Below are the code and all the weights of a small trained network. Each question names an input and a class and asks about switching units off, where a switched-off unit gives its printed mean instead of its output.

import numpy as np


def w(rows, s, z=0):
    codes = np.array(rows[::2]) - 128.0
    scale = np.full(codes.shape[1], s)
    scale[-1] = z or s
    return codes * scale


def norm(h):
    return h / np.sqrt((h * h).mean(-1, keepdims=True) + 1e-5)


def f(y):
    return np.maximum(y, 0)


def log_softmax(a):
    a = a - a.max(-1, keepdims=True)
    return a - np.log(np.exp(a).sum(-1, keepdims=True))


def net(x, mask):
    res = np.array(x, float).reshape(1, 8) / 4 @ E
    u = 0
    for l in range(2):
        y = f(norm(res) @ A[l][:, :-1].T + A[l][:, -1])
        res = res + np.where(mask[u : u + 13], y, B[l][:, -1]) @ B[l][:, :-1]
        u += 13
    return log_softmax(norm(res)[-1] @ U[:, :-1].T + U[:, -1])


A, B = {}, {}
E = w([
[202,72,38,114,100,226,87,83,229],'x0',
[100,120,112,147,177,88,78,171,209],'x1',
[125,135,129,123,119,126,124,130,129],'x2',
[129,115,133,134,138,131,128,125,126],'x3',
[130,137,129,124,117,121,122,128,131],'x4',
[166,210,136,190,96,255,140,159,161],'x5',
[130,136,122,119,127,131,134,135,127],'x6',
[125,142,121,120,120,126,128,133,129],'x7',
],0.005)
A[0] = w([
[142,210,216,230,129,156,166,215,122,113],'0.n0',
[108,197,111,184,254,68,90,211,188,69],'0.n1',
[51,145,181,140,142,80,186,185,90,70],'0.n2',
[123,72,61,68,46,102,56,118,150,91],'0.n3',
[68,174,135,131,164,39,192,180,63,59],'0.n4',
[131,65,24,91,46,183,153,103,78,120],'0.n5',
[189,209,219,130,140,190,224,98,28,161],'0.n6',
[102,123,182,108,171,3,186,141,74,205],'0.n7',
[127,73,79,109,155,155,44,147,254,63],'0.n8',
[43,223,191,186,115,127,119,179,47,72],'0.n9',
[56,113,105,128,146,84,63,151,166,58],'0.n10',
[144,112,86,90,139,128,94,31,122,254],'0.n11',
[161,183,197,169,100,236,77,135,119,127],'0.n12',
],0.0048,0.0023)
B[0] = w([
[150,31,197,43,80,95,208,220,149,214],'0.n0',
[109,68,214,72,115,195,47,162,166,200],'0.n1',
[108,101,108,62,94,155,83,25,184,206],'0.n2',
[105,74,123,155,194,160,188,156,96,178],'0.n3',
[109,119,89,81,111,189,47,79,150,219],'0.n4',
[125,64,193,112,129,140,51,113,159,193],'0.n5',
[135,209,96,193,114,59,182,140,86,226],'0.n6',
[138,203,76,187,149,158,71,72,136,254],'0.n7',
[118,178,62,194,162,72,211,102,106,204],'0.n8',
[172,81,124,196,189,113,253,178,119,218],'0.n9',
[200,135,107,126,223,103,180,146,91,167],'0.n10',
[122,54,190,57,71,161,135,194,103,195],'0.n11',
[99,148,27,180,88,138,155,133,107,206],'0.n12',
],0.0045,0.0065)
A[1] = w([
[165,50,72,97,92,91,105,122,150,184],'1.n0',
[201,141,109,192,106,209,89,124,186,89],'1.n1',
[128,126,68,167,144,135,50,109,218,137],'1.n2',
[213,182,132,167,70,148,139,171,123,152],'1.n3',
[141,153,179,71,183,162,9,137,125,4],'1.n4',
[123,153,38,149,53,157,88,75,61,79],'1.n5',
[157,89,253,54,96,122,150,205,105,161],'1.n6',
[90,176,143,190,106,190,100,242,212,72],'1.n7',
[155,191,137,221,97,215,153,161,174,118],'1.n8',
[155,98,133,104,46,159,141,46,53,209],'1.n9',
[215,198,98,30,76,175,128,146,121,178],'1.n10',
[173,139,110,179,179,84,57,66,64,101],'1.n11',
[135,87,179,165,114,224,129,183,154,166],'1.n12',
],0.0061,0.0028)
B[1] = w([
[167,109,132,215,121,117,173,220,164,224],'1.n0',
[48,186,177,60,145,86,106,59,59,215],'1.n1',
[64,206,117,184,180,39,168,157,146,229],'1.n2',
[127,147,101,170,211,91,150,138,130,224],'1.n3',
[35,181,147,93,164,108,127,49,223,172],'1.n4',
[242,111,108,70,108,158,111,40,26,215],'1.n5',
[224,52,186,171,44,198,116,246,180,210],'1.n6',
[135,9,154,44,98,174,31,138,166,219],'1.n7',
[45,191,201,132,151,68,104,71,124,254],'1.n8',
[166,148,161,75,45,254,55,189,103,253],'1.n9',
[135,76,106,199,159,114,146,97,115,190],'1.n10',
[137,179,136,73,47,192,115,55,122,202],'1.n11',
[189,113,112,31,81,140,97,118,126,245],'1.n12',
],0.0059,0.005)
U = w([
[200,215,156,40,53,184,31,12,21,173],'0',
[225,27,202,68,45,204,57,253,183,187],'1',
[27,211,159,67,215,31,16,46,215,161],'2',
[168,70,35,197,222,29,155,195,196,85],'3',
[208,226,206,231,80,59,233,222,32,2],'4',
],0.0081,0.0031)

Each question gives the input, the list of numbers given to net, and the class t.
The units are the neurons (one row each of A and B). Each row of codes is followed by its name. A weight is (code - 128) times the scale printed after its matrix; where a second scale follows, it is the last column's (A, B and U).
mask holds one flag per neuron, layer by layer. A switched-off neuron (its flag False) gives its mean, the last column of its row in B, instead of its output. The means were averaged over made-up inputs and are rounded, as every weight is.
A unit's drop is (log p(t) with every unit on - log p(t) with that unit switched off) / (log p(t) with every unit on - log p(t) with every unit switched off).
The circuit of an input: a set's keep is (log p(t) with only the set's units on - log p(t) with every unit switched off) / (log p(t) with every unit on - log p(t) with every unit switched off). Starting from the 12 units with the biggest drops (on a tie, the unit counted first), units are removed one at a time, each time the one whose removal leaves the highest keep (on an exact tie, the one counted first), for as long as the keep stays at least 0.8.
circuit, biggest first: the units of the circuit, biggest drop first
unit that matters most: the unit with the biggest drop
k most important neurons: the k neurons with the biggest drops, biggest first
drop of u: that unit's drop, to one decimal
input [-3,-4,-7,-2,-8,2,-6,4], class 4: circuit, biggest first => [0.n6]
input [2,1,7,-3,-3,3,6,7], class 2: circuit, biggest first => [1.n8, 1.n9]
input [8,6,-3,-4,4,1,5,0], class 2: 4 most important neurons => [1.n1, 0.n0, 0.n9, 1.n6]
input [3,8,-1,-3,-1,0,4,5], class 3: 2 most important neurons => [0.n8, 0.n7]
input [2,-8,-7,-4,-7,0,-7,-4], class 1: circuit, biggest first => [0.n7, 1.n6]
input [-4,-4,-3,-5,0,1,-3,-7], class 4: 3 most important neurons => [0.n9, 0.n6, 0.n0]
input [-7,2,8,-3,-3,1,-8,-6], class 1: 3 most important neurons => [0.n0, 0.n9, 0.n1]
input [8,4,6,-1,-1,0,7,7], class 3: 2 most important neurons => [0.n7, 1.n0]
input [-3,0,5,-1,8,8,-3,-1], class 4: 2 most important neurons => [0.n6, 0.n12]
input [5,1,0,-2,6,-4,3,-4], class 3: 3 most important neurons => [0.n8, 0.n0, 0.n1]
input [4,1,2,2,2,-7,1,-5], class 3: 2 most important neurons => [0.n8, 0.n0]
input [3,-1,1,0,-4,6,-3,2], class 0: 2 most important neurons => [0.n12, 1.n5]
input [0,-3,-8,8,-8,3,-8,0], class 4: 2 most important neurons => [0.n6, 0.n4]
input [4,4,7,-8,6,-1,-7,1], class 3: circuit, biggest first => [0.n8]
input [8,-1,-7,5,8,2,-8,1], class 0: 2 most important neurons => [1.n1, 0.n0]
input [0,4,0,1,-3,-1,-7,1], class 2: 2 most important neurons => [0.n0, 0.n9]
input [3,3,-2,-1,-4,-3,0,-4], class 3: drop of 0.n8 => 0.6
input [-1,-8,2,-4,-7,1,1,8], class 4: drop of 0.n6 => 0.8
input [-1,-2,-1,5,-8,6,-5,-1], class 4: drop of 0.n12 => 0.1
input [3,1,4,-3,6,7,-3,-3], class 2: unit that matters most => 1.n8
